Below are the code and all the weights of a small trained network. Each question names an input and a target symbol and asks about switching units off, where a switched-off unit gives its printed mean instead of its output.

import numpy as np


def w(rows, s, z=0):
    codes = np.array(rows[::2]) - 128.0
    scale = np.full(codes.shape[1], s)
    scale[-1] = z or s
    return codes * scale


def f(y):
    return np.maximum(y, 0)


def softmax(a):
    e = np.exp(a - a.max(-1, keepdims=True))
    return e / e.sum(-1, keepdims=True)


def log_softmax(a):
    a = a - a.max(-1, keepdims=True)
    return a - np.log(np.exp(a).sum(-1, keepdims=True))


def net(x, mask):
    ids = ['ΓΘΞεζηστψ'.index(c) for c in x.split()]
    T = len(ids)
    res = E[ids] + P[:T]
    u = 0
    for l in range(2):
        q, k, v = (res @ M[l].T for M in (Q, K, V))
        z = softmax(np.where(np.tri(T) > 0, q @ k.T / 4**0.5, -1e9)) @ v
        res = res + np.where(mask[u], z, O[l][:, -1]) @ O[l][:, :-1]
        u += 1
        y = f(res @ A[l][:, :-1].T + A[l][:, -1])
        res = res + np.where(mask[u : u + 16], y, B[l][:, -1]) @ B[l][:, :-1]
        u += 16
    return log_softmax(res[-1] @ U[:, :-1].T + U[:, -1])


Q, K, V, O, A, B = {}, {}, {}, {}, {}, {}
E = w([
[170,117,188,32,218,165,59,138,222,143,131],'Γ',
[183,83,87,203,135,19,88,66,67,216,179],'Θ',
[196,232,136,230,73,156,172,164,61,98,99],'Ξ',
[199,138,198,146,172,84,153,174,183,11,202],'ε',
[194,76,139,193,105,93,4,156,175,209,137],'ζ',
[83,115,55,80,151,27,222,86,181,215,83],'η',
[52,217,55,109,177,49,92,45,180,106,193],'σ',
[188,104,147,161,66,83,189,212,162,177,38],'τ',
[94,87,69,59,137,233,164,109,59,73,103],'ψ',
],0.0033)
P = w([
[57,55,241,106,42,109,97,77,168,88,70],'0',
[133,195,124,155,185,84,173,204,64,138,155],'1',
[173,50,113,128,121,143,96,41,186,64,32],'2',
[165,199,34,126,177,116,168,224,103,179,251],'3',
[182,103,52,140,86,187,97,34,245,134,84],'4',
[147,194,98,157,203,84,164,208,91,134,195],'5',
],0.0024)
Q[0] = w([
[149,162,4,103,145,120,138,77,190,135,99],'0.h1',
[146,124,149,99,120,140,177,186,131,178,138],'0.h1',
[156,35,121,113,134,178,151,124,96,91,82],'0.h1',
[217,131,90,162,142,105,92,149,173,112,160],'0.h1',
],0.021)
K[0] = w([
[250,102,72,126,168,178,108,169,116,128,143],'0.h1',
[101,129,109,153,114,140,57,76,124,79,134],'0.h1',
[96,216,89,87,144,143,92,169,121,193,190],'0.h1',
[154,169,65,114,188,170,151,85,97,163,60],'0.h1',
],0.019)
V[0] = w([
[150,76,81,73,166,153,131,238,111,159,196],'0.h1',
[163,98,182,146,129,122,84,12,165,112,95],'0.h1',
[116,126,202,203,81,14,180,154,119,89,194],'0.h1',
[80,71,2,147,100,218,125,152,41,98,150],'0.h1',
],0.0073)
O[0] = w([
[217,159,119,73,136,149,122,88,125,231,168,124],'0.h1',
[89,51,106,181,194,121,105,179,102,92,85,131],'0.h1',
[124,104,109,75,3,63,88,135,88,86,140,48],'0.h1',
[207,189,183,181,161,105,157,17,140,134,63,252],'0.h1',
],0.0045,0.0013)
A[0] = w([
[150,113,239,126,140,108,136,173,102,73,61,150],'0.n1',
[146,75,98,119,157,89,166,120,84,170,124,150],'0.n2',
[138,122,152,123,199,97,133,135,174,33,210,215],'0.n3',
[187,118,87,213,91,106,104,160,113,183,75,248],'0.n4',
[187,142,126,228,146,49,139,190,54,162,176,133],'0.n5',
[123,100,108,94,101,55,235,170,178,187,63,175],'0.n6',
[173,209,118,166,106,182,198,214,61,66,127,177],'0.n7',
[98,173,78,118,163,147,155,119,3,151,148,176],'0.n8',
[143,158,67,115,102,50,57,49,156,227,200,65],'0.n9',
[121,64,97,66,133,255,105,83,126,105,99,109],'0.n10',
[78,111,157,110,171,124,129,98,157,127,96,72],'0.n11',
[202,182,191,181,140,102,153,90,211,175,129,195],'0.n12',
[54,145,68,129,161,46,144,85,164,130,108,182],'0.n13',
[180,54,180,137,122,123,20,139,195,160,117,179],'0.n14',
[140,137,154,127,220,66,79,188,107,179,177,159],'0.n15',
[143,100,138,178,40,138,102,39,101,93,98,196],'0.n16',
],0.008,0.0011)
B[0] = w([
[134,106,175,3,45,122,87,89,189,162,161,188],'0.n1',
[136,108,160,97,135,76,149,111,118,147,125,167],'0.n2',
[122,123,58,104,131,133,135,146,120,9,163,236],'0.n3',
[149,131,103,174,113,133,113,175,39,175,67,189],'0.n4',
[164,144,141,230,89,94,172,67,77,135,198,202],'0.n5',
[139,76,136,109,126,81,195,165,161,169,82,163],'0.n6',
[114,229,219,183,145,146,170,210,152,114,187,234],'0.n7',
[72,98,186,100,216,164,148,114,97,128,75,235],'0.n8',
[146,210,157,2,99,76,80,80,115,235,241,195],'0.n9',
[85,98,154,163,113,209,208,58,141,165,160,251],'0.n10',
[127,117,137,172,178,108,157,126,49,107,100,159],'0.n11',
[239,169,110,161,196,140,118,74,175,121,86,247],'0.n12',
[18,118,115,162,152,76,142,101,178,112,117,209],'0.n13',
[79,62,176,156,205,163,55,173,137,140,148,180],'0.n14',
[171,113,5,126,85,159,98,95,111,148,152,198],'0.n15',
[123,109,52,144,40,105,76,139,175,99,98,221],'0.n16',
],0.011,0.0021)
Q[1] = w([
[105,188,191,168,155,185,237,142,208,44,130],'1.h1',
[71,130,39,113,156,185,135,1,127,118,236],'1.h1',
[193,91,127,186,115,236,30,188,160,50,155],'1.h1',
[169,65,118,177,49,220,214,121,129,226,63],'1.h1',
],0.014)
K[1] = w([
[127,223,205,65,155,180,223,134,159,58,122],'1.h1',
[163,172,16,138,237,149,98,6,156,72,132],'1.h1',
[234,138,150,129,77,219,31,184,166,57,185],'1.h1',
[241,144,186,180,125,110,138,94,200,219,33],'1.h1',
],0.013)
V[1] = w([
[198,60,116,178,86,170,206,232,89,116,25],'1.h1',
[173,175,93,172,181,149,13,199,119,241,99],'1.h1',
[108,46,128,114,93,29,198,73,115,255,109],'1.h1',
[71,131,160,195,22,197,62,77,16,148,137],'1.h1',
],0.0084)
O[1] = w([
[177,172,166,52,83,116,95,129,220,185,220,2],'1.h1',
[31,68,171,133,78,148,62,142,208,41,164,50],'1.h1',
[216,81,113,242,175,148,170,185,224,163,150,95],'1.h1',
[166,179,187,196,124,160,53,3,138,83,86,86],'1.h1',
],0.0054,0.0038)
A[1] = w([
[152,172,75,80,14,76,119,114,183,142,188,187],'1.n1',
[209,150,111,118,121,138,66,152,132,175,127,80],'1.n2',
[229,126,116,106,156,136,118,34,139,151,93,109],'1.n3',
[67,54,198,60,130,161,81,157,203,168,109,7],'1.n4',
[80,83,102,115,135,159,142,158,173,182,119,79],'1.n5',
[137,197,152,113,132,139,135,122,68,136,188,37],'1.n6',
[140,102,42,2,75,113,91,173,128,145,140,143],'1.n7',
[104,137,85,187,124,149,138,188,89,70,19,79],'1.n8',
[151,112,141,172,76,155,166,97,40,196,134,69],'1.n9',
[176,152,88,121,108,80,124,115,103,151,165,92],'1.n10',
[102,166,122,84,73,60,114,69,86,238,122,34],'1.n11',
[128,146,116,161,123,146,179,166,152,65,158,60],'1.n12',
[61,131,150,42,69,123,63,86,163,70,78,114],'1.n13',
[71,97,223,40,214,165,156,127,106,150,125,196],'1.n14',
[88,62,143,149,95,122,97,108,181,74,130,85],'1.n15',
[163,217,191,168,145,135,133,160,130,181,155,20],'1.n16',
],0.0087,0.0015)
B[1] = w([
[165,175,75,116,3,69,171,87,99,200,187,200],'1.n1',
[66,108,68,115,121,156,127,59,86,129,117,164],'1.n2',
[217,186,129,156,170,172,92,89,139,102,95,229],'1.n3',
[119,247,202,52,160,116,217,106,70,35,111,176],'1.n4',
[186,108,154,171,209,68,147,170,78,99,141,175],'1.n5',
[100,76,234,128,133,92,153,149,125,55,125,216],'1.n6',
[145,68,66,42,137,135,38,149,149,27,175,193],'1.n7',
[51,117,53,140,89,65,139,81,91,110,70,218],'1.n8',
[175,184,97,83,183,110,96,127,185,81,103,223],'1.n9',
[146,157,205,112,102,167,168,95,156,152,110,170],'1.n10',
[169,87,119,102,98,157,99,221,187,117,178,155],'1.n11',
[163,127,168,134,103,76,101,200,135,151,108,169],'1.n12',
[81,179,59,106,161,167,169,230,196,227,74,193],'1.n13',
[129,81,146,101,180,187,113,56,78,255,201,253],'1.n14',
[119,74,218,205,51,137,61,122,126,114,143,183],'1.n15',
[1,137,126,120,116,211,86,165,147,131,51,207],'1.n16',
],0.0097,0.0053)
U = w([
[104,196,96,138,37,136,171,146,182,241,125,108],'Γ',
[139,3,143,210,79,122,37,93,141,120,175,148],'Θ',
[211,206,112,146,191,168,111,72,180,90,82,184],'Ξ',
[168,79,141,173,177,87,173,216,168,141,128,91],'ε',
[86,95,197,100,189,185,164,68,57,213,173,196],'ζ',
[112,73,42,53,143,157,39,199,186,107,159,121],'η',
[62,164,202,138,142,148,110,210,165,55,75,7],'σ',
[54,123,61,157,126,76,168,83,65,90,56,157],'τ',
[185,157,185,84,65,61,187,98,72,45,210,94],'ψ',
],0.003,0.0013)

Each question gives the input, a string of symbols that net reads in full, and the target symbol t.
The units are the heads (4 rows each of Q, K, V and O) and the neurons (one row each of A and B). Each row of codes is followed by its name. A weight is (code - 128) times the scale printed after its matrix; where a second scale follows, it is the last column's (O, A, B and U).
mask holds one flag per unit, layer by layer, with each layer's heads first. A switched-off unit (its flag False) gives its mean, the last column of its rows in O or B, instead of its output. The means were averaged over made-up inputs and are rounded, as every weight is.
A unit's drop is (log p(t) with every unit on - log p(t) with that unit switched off) / (log p(t) with every unit on - log p(t) with every unit switched off).
most important unit: the unit with the biggest drop
top k neurons: the k neurons with the biggest drops, biggest first
top k neurons in layer l: the k neurons of layer l with the biggest drops, biggest first
drop of u: that unit's drop, to one decimal
input τ σ ζ ψ, target ζ: top 2 neurons => [1.n14; 0.n8]
input ψ τ η Θ ψ, target ψ: top 2 neurons in layer 0 => [0.n12; 0.n10]
input ψ ψ ψ Ξ ψ, target Γ: top 4 neurons => [0.n12; 1.n13; 1.n1; 0.n4]
input σ σ σ ε, target ψ: top 2 neurons in layer 0 => [0.n3; 0.n5]
input σ Ξ ψ, target Ξ: top 2 neurons => [0.n10; 1.n3]
input ψ Θ ψ, target Θ: top 2 neurons in layer 0 => [0.n12; 0.n4]
input σ ψ ψ ε σ, target Ξ: top 3 neurons => [0.n12; 0.n9; 1.n3]
input ψ τ ψ, target ψ: top 4 neurons in layer 0 => [0.n12; 0.n6; 0.n4; 0.n10]
input ψ σ ψ ε ψ, target η: top 3 neurons in layer 1 => [1.n7; 1.n11; 1.n13]
input ψ ε Ξ, target Γ: top 2 neurons in layer 0 => [0.n16; 0.n4]
input τ σ ψ ψ τ, target Ξ: top 4 neurons => [0.n10; 0.n1; 0.n12; 1.n3]
input ψ ψ ε ε ε, target η: top 3 neurons => [1.n7; 0.n10; 0.n3]
input σ ψ η ε Θ ζ, target Θ: top 4 neurons => [0.n5; 1.n15; 0.n14; 0.n4]
input ζ Ξ Ξ, target Γ: top 2 neurons => [1.n13; 1.n1]
input τ ψ τ, target Ξ: top 3 neurons => [0.n12; 1.n3; 0.n10]
input ψ η Γ τ ψ, target ε: top 4 neurons in layer 0 => [0.n12; 0.n10; 0.n6; 0.n14]
input σ ψ Θ ψ σ, target Ξ: top 3 neurons => [0.n9; 0.n12; 1.n3]
input σ Γ ψ σ ψ, target τ: top 2 neurons in layer 0 => [0.n12; 0.n9]
input ψ ε ψ, target η: top 2 neurons => [0.n12; 0.n3]
input Γ Θ ψ η ψ ψ, target ζ: top 3 neurons => [1.n14; 0.n8; 0.n7]
input ε ψ ε, target Ξ: most important unit => 0.h1
input ψ ψ Γ τ, target Γ: top 2 neurons => [0.n5; 1.n1]
input τ Ξ Θ ψ ζ, target σ: top 4 neurons in layer 0 => [0.n14; 0.n13; 0.n4; 0.n2]
input η ψ ψ ζ ψ, target σ: top 3 neurons in layer 0 => [0.n12; 0.n4; 0.n9]
input ψ ε ψ σ Θ, target Θ: drop of 0.n16 => 0.1
input ψ ψ Γ ψ ψ ε, target ψ: drop of 1.h1 => 0.7
input Ξ ψ ψ, target Ξ: drop of 0.h1 => 0.8
input ψ Γ Γ σ, target τ: drop of 0.n13 => 0.2
